Below are the code and all the weights of a small trained network. Each question names an input and a class and asks about switching units off, where a switched-off unit gives its printed mean instead of its output.

import numpy as np


def w(rows, s, z=0):
    codes = np.array(rows[::2]) - 128.0
    scale = np.full(codes.shape[1], s)
    scale[-1] = z or s
    return codes * scale


def f(y):
    return np.maximum(y, 0)


def log_softmax(a):
    a = a - a.max(-1, keepdims=True)
    return a - np.log(np.exp(a).sum(-1, keepdims=True))


def net(x, mask):
    res = np.array(x, float).reshape(1, 5) / 4 @ E
    y = f(res @ A[0][:, :-1].T + A[0][:, -1])
    res = res + np.where(mask, y, B[0][:, -1]) @ B[0][:, :-1]
    return log_softmax(res[-1] @ U[:, :-1].T + U[:, -1])


A, B = {}, {}
E = w([
[150,251,120],'x0',
[128,128,128],'x1',
[160,104,232],'x2',
[128,128,128],'x3',
[224,101,90],'x4',
],0.016)
A[0] = w([
[182,99,126,151],'n1',
[56,59,15,174],'n2',
[170,127,101,115],'n3',
[122,196,71,121],'n4',
[3,150,174,254],'n5',
[107,93,65,114],'n6',
[165,202,172,86],'n7',
[167,158,71,106],'n8',
[211,114,98,178],'n9',
[109,52,225,152],'n10',
],0.014,0.0081)
B[0] = w([
[196,126,152,182],'n1',
[144,187,216,240],'n2',
[78,53,87,165],'n3',
[98,90,69,211],'n4',
[1,132,127,250],'n5',
[196,221,171,176],'n6',
[152,197,192,195],'n7',
[109,79,36,189],'n8',
[188,85,120,214],'n9',
[112,26,97,224],'n10',
],0.012,0.017)
U = w([
[91,163,250,205],'0',
[90,55,66,195],'1',
[245,155,193,191],'2',
[177,54,168,2],'3',
[66,175,79,22],'4',
],0.014,0.0085)

Each question gives the input, the list of numbers given to net, and the class t.
The units are the neurons (one row each of A and B). Each row of codes is followed by its name. A weight is (code - 128) times the scale printed after its matrix; where a second scale follows, it is the last column's (A, B and U).
mask holds one flag per neuron, in row order. A switched-off neuron (its flag False) gives its mean, the last column of its row in B, instead of its output. The means were averaged over made-up inputs and are rounded, as every weight is.
A unit's drop is (log p(t) with every unit on - log p(t) with that unit switched off) / (log p(t) with every unit on - log p(t) with every unit switched off).
The circuit of an input: a set's keep is (log p(t) with only the set's units on - log p(t) with every unit switched off) / (log p(t) with every unit on - log p(t) with every unit switched off). Starting from all 10 units, units are removed one at a time, each time the one whose removal leaves the highest keep (on an exact tie, the one counted first), for as long as the keep stays at least 0.8.
circuit, biggest first: the units of the circuit, biggest drop first
unit that matters most: the unit with the biggest drop
k most important neurons: the k neurons with the biggest drops, biggest first
drop of u: that unit's drop, to one decimal
input [-7,6,-2,1,-5], class 0: circuit, biggest first -> [n2]
input [0,6,4,8,1], class 3: circuit, biggest first -> [n2; n5; n10; n4]
input [0,-6,6,2,-4], class 1: 3 most important neurons -> [n10; n2; n6]
input [3,-1,-2,1,-8], class 4: 2 most important neurons -> [n2; n5]
input [-1,-7,5,-7,-3], class 1: 2 most important neurons -> [n10; n2]
input [-1,-6,-8,6,8], class 2: 2 most important neurons -> [n2; n6]
input [1,1,-6,1,0], class 4: 2 most important neurons -> [n10; n2]
input [-4,-8,0,7,-3], class 0: 3 most important neurons -> [n8; n4; n2]
input [8,-5,-7,3,1], class 1: 2 most important neurons -> [n4; n8]
input [-1,4,0,-6,2], class 2: 3 most important neurons -> [n5; n10; n4]
input [4,3,-1,-4,6], class 1: 2 most important neurons -> [n8; n2]
input [-2,-5,4,6,-6], class 1: 2 most important neurons -> [n10; n2]
input [-1,7,-6,1,-3], class 0: drop of n2 -> 0.6
input [-2,8,6,-8,-1], class 1: unit that matters most -> n10
input [-8,-3,-2,-3,-3], class 0: drop of n2 -> 0.5
input [-5,-5,5,-1,-7], class 1: drop of n10 -> 0.3
